Here is a tiny trained network, its code and every weight. The questions are about switching its units off for an input and a target symbol, where a switched-off unit gives its printed mean instead of its output.

import numpy as np


def w(rows, s, z=0):
    codes = np.array(rows[::2]) - 128.0
    scale = np.full(codes.shape[1], s)
    scale[-1] = z or s
    return codes * scale


def f(y):
    return y / 2 * (1 + np.tanh(0.7978845608 * (y + 0.044715 * y**3)))


def softmax(a):
    e = np.exp(a - a.max(-1, keepdims=True))
    return e / e.sum(-1, keepdims=True)


def log_softmax(a):
    a = a - a.max(-1, keepdims=True)
    return a - np.log(np.exp(a).sum(-1, keepdims=True))


def net(x, mask):
    ids = ['αγεζηθλμπτ'.index(c) for c in x.split()]
    T = len(ids)
    res = E[ids] + P[:T]
    u = 0
    for l in range(2):
        r = res
        for j in range(2):
            rows = slice(2 * j, 2 * j + 2)
            q, k, v = (r @ M[l][rows].T for M in (Q, K, V))
            z = softmax(np.where(np.tri(T) > 0, q @ k.T / 2**0.5, -1e9)) @ v
            o = O[l][rows]
            res = res + np.where(mask[u + j], z, o[:, -1]) @ o[:, :-1]
        u += 2
        y = f(res @ A[l][:, :-1].T + A[l][:, -1])
        res = res + np.where(mask[u : u + 8], y, B[l][:, -1]) @ B[l][:, :-1]
        u += 8
    return log_softmax(res[-1] @ U[:, :-1].T + U[:, -1])


Q, K, V, O, A, B = {}, {}, {}, {}, {}, {}
E = w([
[86,5,141,76],'α',
[55,67,204,207],'γ',
[104,165,83,56],'ε',
[109,168,177,126],'ζ',
[183,43,151,237],'η',
[107,166,173,133],'θ',
[176,100,100,79],'λ',
[240,173,152,155],'μ',
[64,166,147,180],'π',
[106,172,189,121],'τ',
],0.016)
P = w([
[253,82,118,64],'0',
[119,166,2,167],'1',
[105,173,28,156],'2',
[101,164,75,136],'3',
[119,120,175,64],'4',
[112,133,183,81],'5',
[90,146,164,109],'6',
[85,170,155,123],'7',
[83,167,170,117],'8',
],0.0064)
Q[0] = w([
[145,21,127,141],'L0H0',
[59,236,202,222],'L0H0',
[146,79,218,214],'L0H1',
[254,208,104,132],'L0H1',
],0.008)
K[0] = w([
[87,97,104,151],'L0H0',
[145,149,255,170],'L0H0',
[177,135,155,202],'L0H1',
[157,243,110,104],'L0H1',
],0.0092)
V[0] = w([
[112,193,159,71],'L0H0',
[66,20,77,142],'L0H0',
[42,216,108,108],'L0H1',
[122,188,254,99],'L0H1',
],0.0067)
O[0] = w([
[94,3,101,154,169],'L0H0',
[230,120,147,149,46],'L0H0',
[222,131,99,182,4],'L0H1',
[195,59,105,5,162],'L0H1',
],0.0046,0.0012)
A[0] = w([
[100,92,247,199,91],'L0N0',
[112,104,168,175,253],'L0N1',
[73,80,130,137,134],'L0N2',
[88,126,71,187,179],'L0N3',
[228,48,51,157,102],'L0N4',
[149,217,153,121,90],'L0N5',
[196,147,153,21,153],'L0N6',
[228,145,115,118,70],'L0N7',
],0.012,0.007)
B[0] = w([
[137,147,52,139,221],'L0N0',
[194,143,132,108,255],'L0N1',
[156,73,145,129,163],'L0N2',
[133,126,163,97,169],'L0N3',
[8,55,110,177,151],'L0N4',
[130,107,122,229,144],'L0N5',
[145,121,70,120,187],'L0N6',
[127,51,102,146,132],'L0N7',
],0.013,0.0079)
Q[1] = w([
[146,132,123,51],'L1H0',
[111,45,133,158],'L1H0',
[154,119,245,153],'L1H1',
[163,77,53,79],'L1H1',
],0.013)
K[1] = w([
[220,120,102,225],'L1H0',
[2,160,122,149],'L1H0',
[156,114,57,79],'L1H1',
[75,148,141,172],'L1H1',
],0.012)
V[1] = w([
[241,82,50,149],'L1H0',
[84,49,149,69],'L1H0',
[141,1,219,213],'L1H1',
[243,162,187,79],'L1H1',
],0.0062)
O[1] = w([
[59,95,109,140,254],'L1H0',
[113,127,168,93,109],'L1H0',
[159,145,235,225,96],'L1H1',
[254,76,142,109,159],'L1H1',
],0.0081,0.007)
A[1] = w([
[165,162,107,99,208],'L1N0',
[125,135,93,164,142],'L1N1',
[73,110,92,64,176],'L1N2',
[60,30,108,93,36],'L1N3',
[145,128,215,56,221],'L1N4',
[132,255,62,116,90],'L1N5',
[162,61,74,133,2],'L1N6',
[130,208,139,34,182],'L1N7',
],0.012,0.004)
B[1] = w([
[165,173,124,118,213],'L1N0',
[135,138,119,98,177],'L1N1',
[153,99,102,168,253],'L1N2',
[159,169,169,143,219],'L1N3',
[90,136,189,39,169],'L1N4',
[113,250,152,157,205],'L1N5',
[54,146,155,154,250],'L1N6',
[56,140,115,71,218],'L1N7',
],0.013,0.0062)
U = w([
[128,123,199,134,167],'α',
[246,121,103,156,253],'γ',
[107,152,99,131,11],'ε',
[128,110,119,103,118],'ζ',
[158,163,169,165,52],'η',
[141,118,125,103,133],'θ',
[85,133,149,139,20],'λ',
[32,66,109,162,185],'μ',
[204,158,160,116,95],'π',
[113,99,112,90,189],'τ',
],0.014,0.0051)

Each question gives the input, a string of symbols that net reads in full, and the target symbol t.
The units are the heads (2 rows each of Q, K, V and O) and the neurons (one row each of A and B). Each row of codes is followed by its name. A weight is (code - 128) times the scale printed after its matrix; where a second scale follows, it is the last column's (O, A, B and U).
mask holds one flag per unit, layer by layer, with each layer's heads first. A switched-off unit (its flag False) gives its mean, the last column of its rows in O or B, instead of its output. The means were averaged over made-up inputs and are rounded, as every weight is.
A unit's drop is (log p(t) with every unit on - log p(t) with that unit switched off) / (log p(t) with every unit on - log p(t) with every unit switched off).
The circuit of an input: a set's keep is (log p(t) with only the set's units on - log p(t) with every unit switched off) / (log p(t) with every unit on - log p(t) with every unit switched off). Starting from the 12 units with the biggest drops (on a tie, the unit counted first), units are removed one at a time, each time the one whose removal leaves the highest keep (on an exact tie, the one counted first), for as long as the keep stays at least 0.8.
units of the circuit, in order: the units of the circuit, biggest drop first
k most important neurons of layer l: the k neurons of layer l with the biggest drops, biggest first
heads that matter: for each layer, one digit per head in row order, 1 if its drop is at least 0.15 and else 0, layers parted by /
input π η ζ, target π: 2 most important neurons of layer 1 => (L1N6, L1N2)
input μ θ ζ, target μ: units of the circuit, in order => (L1H0)
input α γ τ, target α: heads that matter => 01 / 11
input η τ θ, target η: units of the circuit, in order => (L0N4, L1H1)
input τ π τ π, target τ: heads that matter => 10 / 01
input λ α α τ μ λ μ τ, target μ: 2 most important neurons of layer 1 => (L1N3, L1N0)
input ε ε ε θ τ, target ε: units of the circuit, in order => (L1H1, L1N5, L0N2)
input λ λ ζ, target λ: 4 most important neurons of layer 0 => (L0N4, L0N0, L0N6, L0N1)
input η τ ζ, target η: units of the circuit, in order => (L0N4, L1H1)
input τ τ θ τ α, target α: units of the circuit, in order => (L1N6, L1N3)
input τ ε λ θ, target τ: 3 most important neurons of layer 0 => (L0N0, L0N6, L0N4)
input θ ζ τ ε ζ α θ α γ, target γ: units of the circuit, in order => (L0N0, L0N1)
input γ θ μ, target μ: heads that matter => 00 / 00
input τ μ ζ, target τ: heads that matter => 11 / 01
input ε θ θ, target ε: 2 most important neurons of layer 0 => (L0N6, L0N2)
input ε η τ, target ε: 2 most important neurons of layer 1 => (L1N5, L1N7)
input γ μ η π, target γ: 4 most important neurons of layer 1 => (L1N6, L1N7, L1N4, L1N5)
input α θ τ, target α: units of the circuit, in order => (L0N0, L1H1, L0N6, L1N4)
input ζ λ γ θ α η π ε μ, target μ: heads that matter => 01 / 00
input ε η τ μ λ, target μ: heads that matter => 00 / 00
input η γ ζ, target η: 2 most important neurons of layer 0 => (L0N4, L0N5)
input η α θ θ, target α: heads that matter => 01 / 11
input γ τ η τ, target γ: heads that matter => 10 / 11
